Below are the code and all the weights of a small trained network. Each question names an input and a class and asks about switching units off, where a switched-off unit gives its printed mean instead of its output.

import numpy as np


def w(rows, s, z=0):
    codes = np.array(rows[::2]) - 128.0
    scale = np.full(codes.shape[1], s)
    scale[-1] = z or s
    return codes * scale


def f(y):
    return np.maximum(y, 0)


def log_softmax(a):
    a = a - a.max(-1, keepdims=True)
    return a - np.log(np.exp(a).sum(-1, keepdims=True))


def net(x, mask):
    res = np.array(x, float).reshape(1, 7) / 4 @ E
    y = f(res @ A[0][:, :-1].T + A[0][:, -1])
    res = res + np.where(mask, y, B[0][:, -1]) @ B[0][:, :-1]
    return log_softmax(res[-1] @ U[:, :-1].T + U[:, -1])


A, B = {}, {}
E = w([
[46,120,124,244,59,137],'x0',
[114,228,146,84,52,53],'x1',
[168,186,54,162,112,150],'x2',
[97,99,81,114,141,230],'x3',
[128,117,117,42,42,134],'x4',
[203,92,153,162,107,59],'x5',
[206,174,196,230,75,201],'x6',
],0.011)
A[0] = w([
[88,107,194,138,150,110,42],'N0',
[223,176,144,155,36,147,153],'N1',
[82,110,75,249,145,193,140],'N2',
[194,146,126,152,81,132,38],'N3',
[110,199,108,99,112,13,107],'N4',
[148,126,170,67,114,87,1],'N5',
[116,140,107,165,132,154,82],'N6',
[114,122,147,125,140,121,58],'N7',
[207,187,158,163,45,133,120],'N8',
[110,121,70,53,119,212,184],'N9',
[111,108,160,125,106,147,46],'N10',
[77,127,89,232,153,186,100],'N11',
[116,11,186,74,85,70,114],'N12',
[77,143,187,140,154,142,28],'N13',
[160,159,105,122,78,148,38],'N14',
[218,106,134,113,235,145,122],'N15',
[86,119,118,110,86,91,62],'N16',
[129,161,148,99,153,153,20],'N17',
[131,132,128,127,105,55,31],'N18',
[138,139,149,159,133,86,22],'N19',
[93,101,90,60,138,221,31],'N20',
[63,130,221,154,165,130,56],'N21',
[117,177,131,147,93,79,107],'N22',
[68,132,205,167,148,144,145],'N23',
[111,166,125,116,108,58,125],'N24',
[174,116,129,121,189,141,96],'N25',
[171,128,77,101,130,116,13],'N26',
[140,169,128,115,124,182,98],'N27',
[109,125,87,164,167,123,97],'N28',
[113,104,142,135,137,86,15],'N29',
[75,130,74,62,148,198,26],'N30',
[196,110,138,121,200,129,92],'N31',
[99,195,119,114,97,14,143],'N32',
],0.015,0.0067)
B[0] = w([
[163,167,125,118,89,164,149],'N0',
[113,147,194,94,18,85,226],'N1',
[118,65,126,254,125,36,254],'N2',
[107,132,152,107,64,121,171],'N3',
[54,147,76,104,198,116,208],'N4',
[127,98,64,160,113,97,159],'N5',
[119,105,141,143,143,88,161],'N6',
[146,138,122,135,120,127,132],'N7',
[122,160,189,95,51,125,221],'N8',
[13,219,137,111,98,90,225],'N9',
[136,153,118,123,127,110,138],'N10',
[126,46,147,215,107,68,231],'N11',
[133,121,16,154,108,69,194],'N12',
[155,147,151,119,109,147,145],'N13',
[107,133,162,134,97,142,155],'N14',
[172,146,175,60,236,171,201],'N15',
[174,135,115,143,173,124,159],'N16',
[121,122,129,156,108,133,138],'N17',
[112,176,94,122,139,108,158],'N18',
[108,158,110,116,115,161,150],'N19',
[90,196,102,80,109,58,209],'N20',
[158,175,165,135,96,179,162],'N21',
[135,142,104,101,155,153,176],'N22',
[155,158,199,115,103,183,176],'N23',
[116,150,96,128,180,108,178],'N24',
[150,131,142,98,185,139,165],'N25',
[121,144,157,103,121,157,149],'N26',
[108,113,106,154,119,74,158],'N27',
[130,85,161,143,121,115,164],'N28',
[146,134,115,110,87,128,139],'N29',
[92,201,149,86,80,110,206],'N30',
[156,126,172,62,185,150,174],'N31',
[119,172,80,137,225,124,213],'N32',
],0.012,0.022)
U = w([
[173,74,92,74,113,126,170],'0',
[88,171,102,83,173,133,156],'1',
[146,49,152,167,201,145,129],'2',
[159,125,132,145,140,254,87],'3',
[129,86,99,83,182,177,2],'4',
[82,138,51,143,155,115,103],'5',
[88,115,157,148,59,125,147],'6',
[150,155,156,100,147,191,187],'7',
],0.013,0.0085)

Each question gives the input, the list of numbers given to net, and the class t.
The units are the neurons (one row each of A and B). Each row of codes is followed by its name. A weight is (code - 128) times the scale printed after its matrix; where a second scale follows, it is the last column's (A, B and U).
mask holds one flag per neuron, in row order. A switched-off neuron (its flag False) gives its mean, the last column of its row in B, instead of its output. The means were averaged over made-up inputs and are rounded, as every weight is.
A unit's drop is (log p(t) with every unit on - log p(t) with that unit switched off) / (log p(t) with every unit on - log p(t) with every unit switched off).
The circuit of an input: a set's keep is (log p(t) with only the set's units on - log p(t) with every unit switched off) / (log p(t) with every unit on - log p(t) with every unit switched off). Starting from the 12 units with the biggest drops (on a tie, the unit counted first), units are removed one at a time, each time the one whose removal leaves the highest keep (on an exact tie, the one counted first), for as long as the keep stays at least 0.8.
units of the circuit, in order: the units of the circuit, biggest drop first
most important unit: the unit with the biggest drop
top k neurons: the k neurons with the biggest drops, biggest first
drop when u is switched off: that unit's drop, to one decimal
input [3,-6,-5,1,5,3,-7], class 5: units of the circuit, in order -> (N12)
input [-7,3,6,0,2,3,3], class 7: top 3 neurons -> (N2 N11 N15)
input [2,3,-5,0,-5,-2,2], class 3: top 2 neurons -> (N1 N9)
input [0,-3,3,6,8,5,-1], class 1: top 3 neurons -> (N2 N11 N8)
input [0,6,-1,-4,1,6,-1], class 5: top 3 neurons -> (N12 N5 N15)
input [-2,7,8,-3,-4,0,3], class 1: top 2 neurons -> (N32 N4)
input [4,-4,-3,1,0,7,-6], class 5: top 2 neurons -> (N12 N1)
input [-5,3,7,-4,-8,3,7], class 7: top 2 neurons -> (N15 N2)
input [6,-8,2,5,-6,-6,5], class 2: top 2 neurons -> (N2 N1)
input [0,-6,4,-6,-2,5,-4], class 4: top 2 neurons -> (N2 N11)
input [-4,6,3,-5,-1,8,-5], class 5: top 2 neurons -> (N5 N12)
input [4,-6,-6,5,1,-1,-6], class 6: top 2 neurons -> (N32 N4)
input [6,1,-7,-6,-1,3,-1], class 5: top 2 neurons -> (N12 N15)
input [1,7,6,-5,-3,3,-3], class 1: units of the circuit, in order -> (N2)
input [7,-4,-3,-3,-7,-5,0], class 2: top 2 neurons -> (N1 N9)
input [-3,3,1,-7,8,0,-3], class 5: drop when N12 is switched off -> 0.1
input [-7,-2,8,-1,4,-2,3], class 7: drop when N12 is switched off -> 0.2
input [-8,-6,5,1,-5,6,-4], class 7: drop when N2 is switched off -> 0.2
input [-6,1,3,2,3,-8,6], class 6: drop when N1 is switched off -> 0.1
input [2,5,-1,7,-2,7,-5], class 5: most important unit -> N15
